Below are the code and all the weights of a small trained network. Each question names an input and a class and asks about switching units off, where a switched-off unit gives its printed mean instead of its output.

import numpy as np


def w(rows, s, z=0):
    codes = np.array(rows[::2]) - 128.0
    scale = np.full(codes.shape[1], s)
    scale[-1] = z or s
    return codes * scale


def f(y):
    return y / 2 * (1 + np.tanh(0.7978845608 * (y + 0.044715 * y**3)))


def log_softmax(a):
    a = a - a.max(-1, keepdims=True)
    return a - np.log(np.exp(a).sum(-1, keepdims=True))


def net(x, mask):
    res = np.array(x, float).reshape(1, 5) / 4 @ E
    y = f(res @ A[0][:, :-1].T + A[0][:, -1])
    res = res + np.where(mask, y, B[0][:, -1]) @ B[0][:, :-1]
    return log_softmax(res[-1] @ U[:, :-1].T + U[:, -1])


A, B = {}, {}
E = w([
[24,34,90,39],'x0',
[76,109,242,116],'x1',
[104,154,123,144],'x2',
[150,2,74,203],'x3',
[97,155,128,142],'x4',
],0.0062)
A[0] = w([
[136,56,169,42,108],'N0',
[94,107,43,96,124],'N1',
[77,81,229,209,30],'N2',
[184,162,150,146,173],'N3',
[95,87,107,75,212],'N4',
[212,119,186,186,152],'N5',
[190,51,153,174,49],'N6',
[78,101,201,77,74],'N7',
[136,203,212,70,53],'N8',
[101,178,140,161,2],'N9',
[45,60,114,82,192],'N10',
[89,230,130,81,46],'N11',
[22,118,111,105,73],'N12',
[195,131,167,131,71],'N13',
[148,156,64,157,132],'N14',
[104,72,124,190,54],'N15',
[161,163,143,57,56],'N16',
[74,188,119,104,77],'N17',
[110,176,196,79,27],'N18',
[124,166,106,61,21],'N19',
[223,115,157,109,150],'N20',
[168,111,134,245,68],'N21',
[128,83,119,71,38],'N22',
[111,140,163,120,40],'N23',
[68,102,121,241,184],'N24',
[48,115,192,114,116],'N25',
[134,110,137,125,61],'N26',
[84,98,114,226,58],'N27',
[208,140,138,26,147],'N28',
[196,86,116,42,43],'N29',
[159,125,225,140,95],'N30',
[37,143,106,171,120],'N31',
[176,182,202,212,170],'N32',
[182,178,176,71,52],'N33',
[125,254,158,110,57],'N34',
[94,43,126,157,104],'N35',
[93,230,154,121,4],'N36',
[83,99,198,153,25],'N37',
[177,163,216,161,38],'N38',
],0.01,0.0029)
B[0] = w([
[96,157,87,127,196],'N0',
[71,177,130,179,183],'N1',
[73,97,71,193,176],'N2',
[74,132,75,97,191],'N3',
[64,217,118,107,210],'N4',
[36,177,126,32,214],'N5',
[130,90,164,61,170],'N6',
[125,136,91,191,199],'N7',
[115,28,155,122,225],'N8',
[66,146,114,101,126],'N9',
[67,188,87,69,253],'N10',
[152,37,180,135,201],'N11',
[81,169,58,93,189],'N12',
[96,165,93,52,148],'N13',
[21,73,115,195,167],'N14',
[160,90,198,131,155],'N15',
[158,53,193,165,153],'N16',
[186,138,182,107,159],'N17',
[152,45,151,160,185],'N18',
[132,58,43,132,141],'N19',
[58,178,89,89,169],'N20',
[85,86,124,87,195],'N21',
[63,135,140,99,146],'N22',
[155,95,88,131,126],'N23',
[195,77,177,48,188],'N24',
[111,150,84,191,201],'N25',
[181,163,180,118,115],'N26',
[167,2,170,57,154],'N27',
[117,38,158,130,176],'N28',
[66,192,128,140,135],'N29',
[56,180,30,191,177],'N30',
[180,202,152,18,145],'N31',
[13,201,83,76,254],'N32',
[72,86,131,83,178],'N33',
[70,40,102,96,229],'N34',
[140,114,169,122,188],'N35',
[78,66,148,133,185],'N36',
[70,130,65,176,149],'N37',
[7,163,80,124,188],'N38',
],0.005,0.0052)
U = w([
[103,192,86,104,167],'0',
[109,109,58,254,245],'1',
[148,127,152,79,254],'2',
[190,12,246,33,115],'3',
[145,170,167,50,136],'4',
[185,139,169,188,2],'5',
],0.0082,0.0036)

Each question gives the input, the list of numbers given to net, and the class t.
The units are the neurons (one row each of A and B). Each row of codes is followed by its name. A weight is (code - 128) times the scale printed after its matrix; where a second scale follows, it is the last column's (A, B and U).
mask holds one flag per neuron, in row order. A switched-off neuron (its flag False) gives its mean, the last column of its row in B, instead of its output. The means were averaged over made-up inputs and are rounded, as every weight is.
A unit's drop is (log p(t) with every unit on - log p(t) with that unit switched off) / (log p(t) with every unit on - log p(t) with every unit switched off).
The circuit of an input: a set's keep is (log p(t) with only the set's units on - log p(t) with every unit switched off) / (log p(t) with every unit on - log p(t) with every unit switched off). Starting from the 12 units with the biggest drops (on a tie, the unit counted first), units are removed one at a time, each time the one whose removal leaves the highest keep (on an exact tie, the one counted first), for as long as the keep stays at least 0.8.
circuit, biggest first: the units of the circuit, biggest drop first
unit that matters most: the unit with the biggest drop
k most important neurons: the k neurons with the biggest drops, biggest first
drop of u: that unit's drop, to one decimal
input [7,8,-6,-2,-6], class 1: circuit, biggest first -> [N7 N25]
input [-2,6,0,7,-1], class 3: circuit, biggest first -> [N24 N27]
input [7,2,-6,7,-7], class 0: circuit, biggest first -> [N10 N4]
input [-8,8,7,3,3], class 0: circuit, biggest first -> [N32 N5]
input [-5,-1,7,-8,-2], class 3: circuit, biggest first -> [N11 N8 N34]
input [6,-4,4,7,1], class 3: 2 most important neurons -> [N27 N24]
input [-2,5,-3,-2,-4], class 1: unit that matters most -> N30
input [5,-1,7,5,-6], class 4: 2 most important neurons -> [N10 N4]
input [4,4,4,8,7], class 3: 2 most important neurons -> [N24 N27]
input [-4,5,3,-6,4], class 3: 4 most important neurons -> [N8 N11 N18 N34]
input [4,8,-5,6,-4], class 1: drop of N2 -> 0.6
input [4,8,3,1,-8], class 1: drop of N8 -> 0.0
input [0,5,5,-1,0], class 1: drop of N6 -> 0.1
input [4,-1,8,2,7], class 4: drop of N31 -> 0.3
input [-4,1,-2,5,-4], class 3: unit that matters most -> N6
